Below is a small trained network, with its code and all its weights. Each question gives an input and a class and asks what happens when units are switched off, that is, made to give their printed mean instead of their output.

import numpy as np


def w(rows, s, z=0):
    codes = np.array(rows[::2]) - 128.0
    scale = np.full(codes.shape[1], s)
    scale[-1] = z or s
    return codes * scale


def f(y):
    return y / 2 * (1 + np.tanh(0.7978845608 * (y + 0.044715 * y**3)))


def log_softmax(a):
    a = a - a.max(-1, keepdims=True)
    return a - np.log(np.exp(a).sum(-1, keepdims=True))


def net(x, mask):
    res = np.array(x, float).reshape(1, 3) / 4 @ E
    y = f(res @ A[0][:, :-1].T + A[0][:, -1])
    res = res + np.where(mask, y, B[0][:, -1]) @ B[0][:, :-1]
    return log_softmax(res[-1] @ U[:, :-1].T + U[:, -1])


A, B = {}, {}
E = w([
[137,92,108,197,33,137,252],'x0',
[117,164,170,152,123,1,65],'x1',
[124,211,143,152,179,32,222],'x2',
],0.0079)
A[0] = w([
[128,143,128,102,194,143,71,76],'N0',
[126,131,126,151,87,69,140,110],'N1',
[137,117,133,125,141,133,130,103],'N2',
[128,144,137,138,117,143,124,114],'N3',
[130,149,122,131,119,129,95,103],'N4',
[123,157,126,111,189,144,153,28],'N5',
[138,127,125,128,144,159,123,66],'N6',
[130,145,126,95,203,177,180,103],'N7',
[127,106,136,147,57,69,4,73],'N8',
[120,120,121,105,131,140,129,80],'N9',
[120,137,136,112,129,162,128,66],'N10',
[123,128,138,144,140,154,121,122],'N11',
[124,157,140,107,205,94,59,52],'N12',
[123,121,128,144,95,132,141,146],'N13',
[128,117,136,151,83,61,175,1],'N14',
[121,142,114,117,123,114,115,134],'N15',
[130,166,131,136,145,94,71,118],'N16',
[129,119,124,127,135,195,169,135],'N17',
[127,141,132,131,141,117,239,104],'N18',
[128,122,117,135,107,111,175,114],'N19',
[128,143,136,146,133,42,102,151],'N20',
[128,167,126,107,213,77,50,101],'N21',
[129,151,133,147,119,34,224,206],'N22',
[126,148,128,143,141,84,226,117],'N23',
[127,133,128,133,141,120,93,133],'N24',
[123,121,139,117,150,72,59,119],'N25',
[149,120,131,142,112,134,140,111],'N26',
[131,137,120,112,139,106,111,157],'N27',
[137,154,128,103,188,115,108,145],'N28',
],0.021,0.0069)
B[0] = w([
[127,134,165,151,231,220,114,193],'N0',
[138,127,116,136,125,48,114,173],'N1',
[127,125,127,138,117,125,124,126],'N2',
[111,127,135,130,113,132,132,127],'N3',
[124,119,128,123,162,150,109,141],'N4',
[128,130,107,168,120,193,125,141],'N5',
[138,141,105,142,97,107,99,136],'N6',
[128,114,74,198,45,140,121,172],'N7',
[128,134,136,134,150,254,197,221],'N8',
[124,124,121,151,102,118,112,130],'N9',
[118,124,116,152,94,110,108,135],'N10',
[132,138,130,131,96,124,107,134],'N11',
[128,117,129,62,88,85,238,210],'N12',
[124,148,122,84,115,155,170,159],'N13',
[123,121,116,187,104,41,99,175],'N14',
[130,129,141,128,148,136,122,137],'N15',
[126,124,123,82,119,81,109,186],'N16',
[129,123,106,73,40,133,85,192],'N17',
[131,135,162,154,205,200,154,214],'N18',
[121,130,143,148,184,166,120,172],'N19',
[128,120,152,86,138,79,91,203],'N20',
[128,127,109,53,90,63,240,232],'N21',
[127,130,114,243,142,59,200,254],'N22',
[125,130,116,194,141,171,242,216],'N23',
[128,147,134,102,171,154,96,156],'N24',
[128,132,110,48,87,83,134,202],'N25',
[139,121,126,87,139,129,167,142],'N26',
[129,132,166,120,165,147,114,153],'N27',
[125,141,197,116,230,189,104,179],'N28',
],0.037,0.017)
U = w([
[113,137,139,90,145,193,104,254],'0',
[118,128,133,155,142,134,2,42],'1',
[111,150,147,165,191,127,151,114],'2',
[110,151,181,63,196,92,144,115],'3',
[119,113,94,104,79,83,75,78],'4',
],0.0093,0.0056)

Each question gives the input, the list of numbers given to net, and the class t.
The units are the neurons (one row each of A and B). Each row of codes is followed by its name. A weight is (code - 128) times the scale printed after its matrix; where a second scale follows, it is the last column's (A, B and U).
mask holds one flag per neuron, in row order. A switched-off neuron (its flag False) gives its mean, the last column of its row in B, instead of its output. The means were averaged over made-up inputs and are rounded, as every weight is.
A unit's drop is (log p(t) with every unit on - log p(t) with that unit switched off) / (log p(t) with every unit on - log p(t) with every unit switched off).
The circuit of an input: a set's keep is (log p(t) with only the set's units on - log p(t) with every unit switched off) / (log p(t) with every unit on - log p(t) with every unit switched off). Starting from the 12 units with the biggest drops (on a tie, the unit counted first), units are removed one at a time, each time the one whose removal leaves the highest keep (on an exact tie, the one counted first), for as long as the keep stays at least 0.8.
circuit, biggest first: the units of the circuit, biggest drop first
unit that matters most: the unit with the biggest drop
k most important neurons: the k neurons with the biggest drops, biggest first
drop of u: that unit's drop, to one decimal
input [2,-5,-1], class 4: unit that matters most => N8
input [8,1,-5], class 4: circuit, biggest first => N8, N0, N28
input [-3,3,-8], class 0: circuit, biggest first => N8, N22
input [-1,-6,2], class 4: circuit, biggest first => N8, N7, N17
input [-4,-5,-1], class 0: 2 most important neurons => N22, N14
input [4,-8,-2], class 0: 2 most important neurons => N22, N18
input [8,0,-6], class 4: 2 most important neurons => N8, N0
input [3,7,-3], class 3: 3 most important neurons => N23, N20, N8
input [0,-1,-4], class 0: circuit, biggest first => N22, N21
input [3,0,-4], class 0: 3 most important neurons => N22, N14, N21
input [4,-7,1], class 0: 2 most important neurons => N17, N22
input [0,3,-6], class 0: drop of N22 => 0.2
input [1,-1,-5], class 0: drop of N21 => 0.2
input [-5,-7,-1], class 1: drop of N14 => 0.0
input [1,-3,-1], class 4: most important neuron => N8
input [0,2,-3], class 0: 2 most important neurons => N22, N21
